Below are the code and all the weights of a small trained network. Each question names an input and a class and asks about switching units off, where a switched-off unit gives its printed mean instead of its output.

import numpy as np


def w(rows, s, z=0):
    codes = np.array(rows[::2]) - 128.0
    scale = np.full(codes.shape[1], s)
    scale[-1] = z or s
    return codes * scale


def norm(h):
    return h / np.sqrt((h * h).mean(-1, keepdims=True) + 1e-5)


def f(y):
    return np.maximum(y, 0)


def log_softmax(a):
    a = a - a.max(-1, keepdims=True)
    return a - np.log(np.exp(a).sum(-1, keepdims=True))


def net(x, mask):
    res = np.array(x, float).reshape(1, 5) / 4 @ E
    u = 0
    for l in range(3):
        y = f(norm(res) @ A[l][:, :-1].T + A[l][:, -1])
        res = res + np.where(mask[u : u + 3], y, B[l][:, -1]) @ B[l][:, :-1]
        u += 3
    return log_softmax(norm(res)[-1] @ U[:, :-1].T + U[:, -1])


A, B = {}, {}
E = w([
[131,134,131,129,127,123,130],'x0',
[169,53,123,62,52,83,15],'x1',
[229,113,53,200,254,91,160],'x2',
[112,203,43,17,131,145,141],'x3',
[138,117,130,124,117,114,160],'x4',
],0.0062)
A[0] = w([
[46,177,199,156,109,253,175,140],'0.n1',
[131,140,140,231,133,158,102,1],'0.n2',
[129,121,182,204,100,145,46,139],'0.n3',
],0.0061,0.0029)
B[0] = w([
[115,93,139,188,183,53,99,254],'0.n1',
[190,186,139,145,118,169,254,157],'0.n2',
[121,105,151,142,84,66,126,208],'0.n3',
],0.0092,0.0047)
A[1] = w([
[162,96,160,198,147,104,133,254],'1.n1',
[170,99,113,177,199,163,204,131],'1.n2',
[2,155,132,176,132,106,154,41],'1.n3',
],0.0092,0.0023)
B[1] = w([
[177,2,212,110,148,66,121,255],'1.n1',
[64,193,90,107,107,242,96,239],'1.n2',
[187,119,68,53,207,53,191,208],'1.n3',
],0.0081,0.0071)
A[2] = w([
[254,162,233,253,172,206,238,97],'2.n1',
[158,77,14,197,117,100,63,112],'2.n2',
[201,93,81,102,168,213,64,5],'2.n3',
],0.006,0.0028)
B[2] = w([
[99,108,133,1,81,219,66,253],'2.n1',
[127,186,127,111,200,106,165,192],'2.n2',
[108,142,157,137,129,71,160,192],'2.n3',
],0.01,0.0037)
U = w([
[174,17,196,158,190,116,125,54],'0',
[76,162,114,67,65,216,77,254],'1',
[162,218,14,100,177,9,162,104],'2',
[72,254,17,188,174,236,160,34],'3',
[109,77,147,229,35,42,27,28],'4',
],0.0079,0.0042)

Each question gives the input, the list of numbers given to net, and the class t.
The units are the neurons (one row each of A and B). Each row of codes is followed by its name. A weight is (code - 128) times the scale printed after its matrix; where a second scale follows, it is the last column's (A, B and U).
mask holds one flag per neuron, layer by layer. A switched-off neuron (its flag False) gives its mean, the last column of its row in B, instead of its output. The means were averaged over made-up inputs and are rounded, as every weight is.
A unit's drop is (log p(t) with every unit on - log p(t) with that unit switched off) / (log p(t) with every unit on - log p(t) with every unit switched off).
The circuit of an input: a set's keep is (log p(t) with only the set's units on - log p(t) with every unit switched off) / (log p(t) with every unit on - log p(t) with every unit switched off). Starting from all 9 units, units are removed one at a time, each time the one whose removal leaves the highest keep (on an exact tie, the one counted first), for as long as the keep stays at least 0.8.
units of the circuit, in order: the units of the circuit, biggest drop first
top k neurons: the k neurons with the biggest drops, biggest first
top k neurons in layer l: the k neurons of layer l with the biggest drops, biggest first
input [8,-4,-8,-2,8], class 0: units of the circuit, in order => 0.n1, 1.n1
input [8,-5,-3,1,-4], class 2: top 3 neurons => 1.n3, 2.n1, 0.n3
input [-5,-2,3,5,-7], class 3: top 2 neurons in layer 1 => 1.n1, 1.n3
input [7,2,-4,0,-2], class 4: units of the circuit, in order => 1.n2, 2.n1, 1.n1, 2.n2
input [-2,-8,-7,0,-3], class 0: top 2 neurons in layer 1 => 1.n1, 1.n2
input [-3,-7,3,-1,-8], class 1: units of the circuit, in order => 2.n1
input [8,-1,-7,-3,3], class 0: top 2 neurons => 1.n3, 0.n1
input [0,0,7,-2,5], class 1: units of the circuit, in order => 2.n1, 1.n2
input [7,0,7,5,-1], class 3: units of the circuit, in order => 1.n2, 1.n3
input [6,-1,6,3,-6], class 3: top 2 neurons => 1.n2, 0.n1
input [7,-3,-5,8,-5], class 2: top 4 neurons => 1.n3, 0.n1, 1.n2, 2.n1
input [-8,-6,5,-7,-7], class 1: top 3 neurons => 2.n1, 1.n2, 0.n2
input [8,-3,5,1,6], class 3: top 2 neurons in layer 0 => 0.n1, 0.n3
input [-5,0,4,7,6], class 3: units of the circuit, in order => 1.n1, 1.n3
input [-5,-6,3,3,7], class 3: units of the circuit, in order => 1.n2
input [-4,4,2,1,-1], class 2: units of the circuit, in order => 0.n1, 1.n1, 2.n1
input [-5,1,-8,-1,-7], class 4: units of the circuit, in order => 0.n1, 2.n1
input [-8,-1,2,-4,-1], class 1: top 4 neurons => 0.n2, 2.n1, 1.n2, 0.n1
input [0,-5,1,-5,-8], class 1: top 2 neurons => 2.n1, 0.n2
input [5,-6,-8,-4,2], class 0: top 3 neurons => 0.n1, 1.n3, 1.n1
input [-4,0,-2,1,-3], class 2: top neuron => 1.n3
input [3,-6,-6,-1,-8], class 0: top 2 neurons => 0.n1, 1.n1
input [2,-1,-8,8,2], class 2: top 2 neurons in layer 1 => 1.n3, 1.n2
input [-8,-4,2,-4,6], class 1: top 2 neurons => 2.n1, 1.n2
input [-5,-1,2,3,4], class 3: top 2 neurons => 2.n1, 1.n1
input [-5,-1,-4,3,8], class 2: top 2 neurons in layer 1 => 1.n1, 1.n3
input [7,-5,-7,0,2], class 0: units of the circuit, in order => 0.n1
